Below are the code and all the weights of a small trained network. Each question names an input and a target symbol and asks about switching units off, where a switched-off unit gives its printed mean instead of its output.

import numpy as np


def w(rows, s, z=0):
    codes = np.array(rows[::2]) - 128.0
    scale = np.full(codes.shape[1], s)
    scale[-1] = z or s
    return codes * scale


def norm(h):
    return h / np.sqrt((h * h).mean(-1, keepdims=True) + 1e-5)


def f(y):
    return y / 2 * (1 + np.tanh(0.7978845608 * (y + 0.044715 * y**3)))


def softmax(a):
    e = np.exp(a - a.max(-1, keepdims=True))
    return e / e.sum(-1, keepdims=True)


def log_softmax(a):
    a = a - a.max(-1, keepdims=True)
    return a - np.log(np.exp(a).sum(-1, keepdims=True))


def net(x, mask):
    ids = ['αβγδμξπσψ'.index(c) for c in x.split()]
    T = len(ids)
    res = E[ids] + P[:T]
    q, k, v = (norm(res) @ M[0].T for M in (Q, K, V))
    z = softmax(np.where(np.tri(T) > 0, q @ k.T / 4**0.5, -1e9)) @ v
    res = res + np.where(mask[0], z, O[0][:, -1]) @ O[0][:, :-1]
    y = f(norm(res) @ A[0][:, :-1].T + A[0][:, -1])
    res = res + np.where(mask[1:17], y, B[0][:, -1]) @ B[0][:, :-1]
    return log_softmax(norm(res)[-1] @ U[:, :-1].T + U[:, -1])


Q, K, V, O, A, B = {}, {}, {}, {}, {}, {}
E = w([
[40,128,216,152,143,244,83,114,160,119,116],'α',
[90,136,76,129,173,137,220,154,127,222,157],'β',
[71,154,196,190,167,121,87,209,172,137,178],'γ',
[141,139,152,154,136,141,148,21,148,66,116],'δ',
[165,110,166,129,143,182,134,236,104,65,146],'μ',
[79,154,200,143,115,93,112,106,252,143,109],'ξ',
[181,42,99,77,81,161,125,114,124,120,130],'π',
[140,94,129,108,88,121,112,64,242,161,61],'σ',
[76,136,214,162,122,253,87,94,175,115,90],'ψ',
],0.0067)
P = w([
[178,182,218,109,2,183,98,107,93,136,24],'0',
[92,97,131,129,67,188,143,134,181,104,160],'1',
[99,78,155,117,93,143,154,128,162,111,140],'2',
[106,82,149,114,111,131,145,127,157,119,135],'3',
[121,87,144,127,117,125,138,124,157,121,133],'4',
[125,92,138,123,129,122,132,127,157,125,134],'5',
[134,96,134,129,138,120,132,124,157,128,134],'6',
[135,100,131,122,146,118,130,122,155,130,135],'7',
[140,103,131,121,157,120,130,120,152,130,134],'8',
[143,108,128,119,163,117,133,118,154,125,135],'9',
[147,113,129,114,171,117,133,113,148,129,136],'10',
[157,115,126,118,182,119,133,111,148,131,136],'11',
],0.006)
Q[0] = w([
[141,99,138,111,141,255,170,110,186,147,177],'h1',
[133,99,109,113,155,72,130,182,102,110,165],'h1',
[190,117,91,94,94,86,140,116,88,123,94],'h1',
[148,138,122,174,123,178,113,111,49,100,172],'h1',
],0.0077)
K[0] = w([
[116,185,95,123,92,183,254,135,59,231,119],'h1',
[131,114,113,142,107,102,95,176,100,107,157],'h1',
[173,69,91,112,131,118,127,123,163,87,112],'h1',
[155,100,150,129,177,166,89,106,93,89,164],'h1',
],0.0084)
V[0] = w([
[174,110,114,154,114,97,60,96,67,3,115],'h1',
[85,155,93,169,156,95,128,20,179,70,134],'h1',
[156,75,66,100,69,122,132,99,136,192,82],'h1',
[147,191,183,124,69,59,34,141,136,172,115],'h1',
],0.0072)
O[0] = w([
[80,89,164,67,164,3,90,172,113,120,68,2],'h1',
[147,105,72,138,160,144,135,229,99,119,113,96],'h1',
[117,167,189,173,144,133,123,161,102,127,177,174],'h1',
[134,77,217,89,137,143,143,128,50,166,96,90],'h1',
],0.0047,0.0029)
A[0] = w([
[126,144,133,137,85,185,146,225,11,117,140,42],'n1',
[58,178,148,187,139,117,102,189,90,146,174,95],'n2',
[152,130,57,120,198,78,107,186,100,88,91,63],'n3',
[119,127,115,155,162,180,107,125,144,203,121,151],'n4',
[76,203,132,135,110,77,113,124,198,182,111,91],'n5',
[105,134,106,113,104,61,82,103,150,151,180,106],'n6',
[136,133,154,110,91,160,106,172,68,95,125,162],'n7',
[130,217,34,184,62,138,82,146,140,97,140,38],'n8',
[114,91,39,81,45,162,131,129,92,194,65,60],'n9',
[172,155,72,100,157,98,107,212,104,126,112,139],'n10',
[132,114,81,136,165,82,137,125,86,75,88,122],'n11',
[153,193,148,139,76,148,149,52,74,124,134,2],'n12',
[181,152,140,89,122,114,123,118,174,144,126,91],'n13',
[127,155,146,125,129,97,132,68,132,154,67,133],'n14',
[133,168,139,133,154,197,44,140,65,133,109,92],'n15',
[149,91,54,84,51,111,136,98,134,200,114,138],'n16',
],0.012,0.0034)
B[0] = w([
[136,119,250,108,101,131,70,82,133,138,84,147],'n1',
[97,107,217,122,84,180,104,141,132,157,79,140],'n2',
[153,143,154,82,103,83,93,56,148,123,126,206],'n3',
[150,141,74,131,153,91,156,122,119,104,157,252],'n4',
[115,116,204,132,102,217,115,156,118,125,106,163],'n5',
[165,151,70,115,149,81,152,107,124,132,146,130],'n6',
[134,151,140,158,146,180,147,159,125,138,135,196],'n7',
[128,237,8,161,133,172,123,140,114,128,132,231],'n8',
[136,134,234,63,77,160,77,97,120,155,127,131],'n9',
[92,109,106,178,145,185,165,187,103,131,129,148],'n10',
[131,135,117,150,135,131,155,153,128,150,162,217],'n11',
[140,104,213,91,109,163,109,155,138,100,108,228],'n12',
[129,144,116,117,118,72,127,99,121,153,149,184],'n13',
[118,126,153,125,124,184,117,171,112,113,117,198],'n14',
[161,130,224,134,93,176,131,116,160,115,126,160],'n15',
[93,114,192,158,128,230,128,193,125,103,107,173],'n16',
],0.014,0.0043)
U = w([
[106,94,240,129,93,203,76,111,133,127,66,240],'α',
[152,86,123,189,208,149,250,212,162,87,253,48],'β',
[189,137,106,73,132,22,107,44,123,133,145,253],'γ',
[107,141,103,133,130,120,91,142,116,143,114,80],'δ',
[102,149,92,128,127,135,102,127,104,144,110,92],'μ',
[121,129,117,128,127,121,106,124,98,148,126,58],'ξ',
[115,120,116,118,124,115,108,141,115,136,126,55],'π',
[103,169,75,150,130,132,84,135,93,151,99,128],'σ',
[119,123,115,128,138,118,100,130,110,142,115,71],'ψ',
],0.0042,0.0044)

Each question gives the input, a string of symbols that net reads in full, and the target symbol t.
The units are the heads (4 rows each of Q, K, V and O) and the neurons (one row each of A and B). Each row of codes is followed by its name. A weight is (code - 128) times the scale printed after its matrix; where a second scale follows, it is the last column's (O, A, B and U).
mask holds one flag per unit, heads first, then neurons. A switched-off unit (its flag False) gives its mean, the last column of its rows in O or B, instead of its output. The means were averaged over made-up inputs and are rounded, as every weight is.
A unit's drop is (log p(t) with every unit on - log p(t) with that unit switched off) / (log p(t) with every unit on - log p(t) with every unit switched off).
The circuit of an input: a set's keep is (log p(t) with only the set's units on - log p(t) with every unit switched off) / (log p(t) with every unit on - log p(t) with every unit switched off). Starting from the 12 units with the biggest drops (on a tie, the unit counted first), units are removed one at a time, each time the one whose removal leaves the highest keep (on an exact tie, the one counted first), for as long as the keep stays at least 0.8.
units of the circuit, in order: the units of the circuit, biggest drop first
unit that matters most: the unit with the biggest drop
k most important neurons: the k neurons with the biggest drops, biggest first
drop when u is switched off: that unit's drop, to one decimal
input π δ δ δ δ δ π π ξ δ γ, target α: unit that matters most : n2
input μ ψ σ α μ σ δ δ δ δ μ γ, target α: 2 most important neurons : n5, n2
input δ δ δ δ δ δ π μ δ π, target β: 4 most important neurons : n10, n16, n11, n6
input π ξ ψ μ μ μ γ ξ ψ γ, target β: 4 most important neurons : n4, n3, n8, n5
input ξ δ ξ δ π σ σ σ ξ μ, target α: 3 most important neurons : n1, n10, n3
input ξ μ α ξ σ μ μ δ μ α δ, target β: units of the circuit, in order : h1, n11, n8, n15
input δ γ σ μ δ ξ δ ξ δ ξ, target γ: units of the circuit, in order : n16, n13
input δ ψ σ δ ψ α μ δ, target γ: units of the circuit, in order : h1, n3, n16
input α σ ψ σ δ ψ, target β: 2 most important neurons : n4, n1
input α μ α σ μ, target β: 4 most important neurons : n3, n7, n8, n12
input ξ γ δ μ γ σ δ π π, target β: 2 most important neurons : n16, n6
input δ σ π δ δ ξ μ π σ, target β: units of the circuit, in order : h1, n4
input μ μ δ δ δ ξ ψ μ ξ, target β: 2 most important neurons : n4, n5
input δ α ξ μ δ δ γ π α, target β: units of the circuit, in order : n4
input δ γ γ ξ δ δ π γ, target γ: 2 most important neurons : n4, n16
input π π ψ μ γ δ μ δ μ, target γ: 2 most important neurons : n13, n8
input μ α δ α, target β: 2 most important neurons : n4, n3
input σ π σ α δ μ π μ π, target γ: drop when n6 is switched off : 0.5
input α γ σ δ δ μ π δ ξ μ γ, target β: drop when n3 is switched off : 1.1
input ξ π π δ γ ξ, target β: drop when n16 is switched off : 0.2
input σ δ ψ δ, target β: unit that matters most : h1
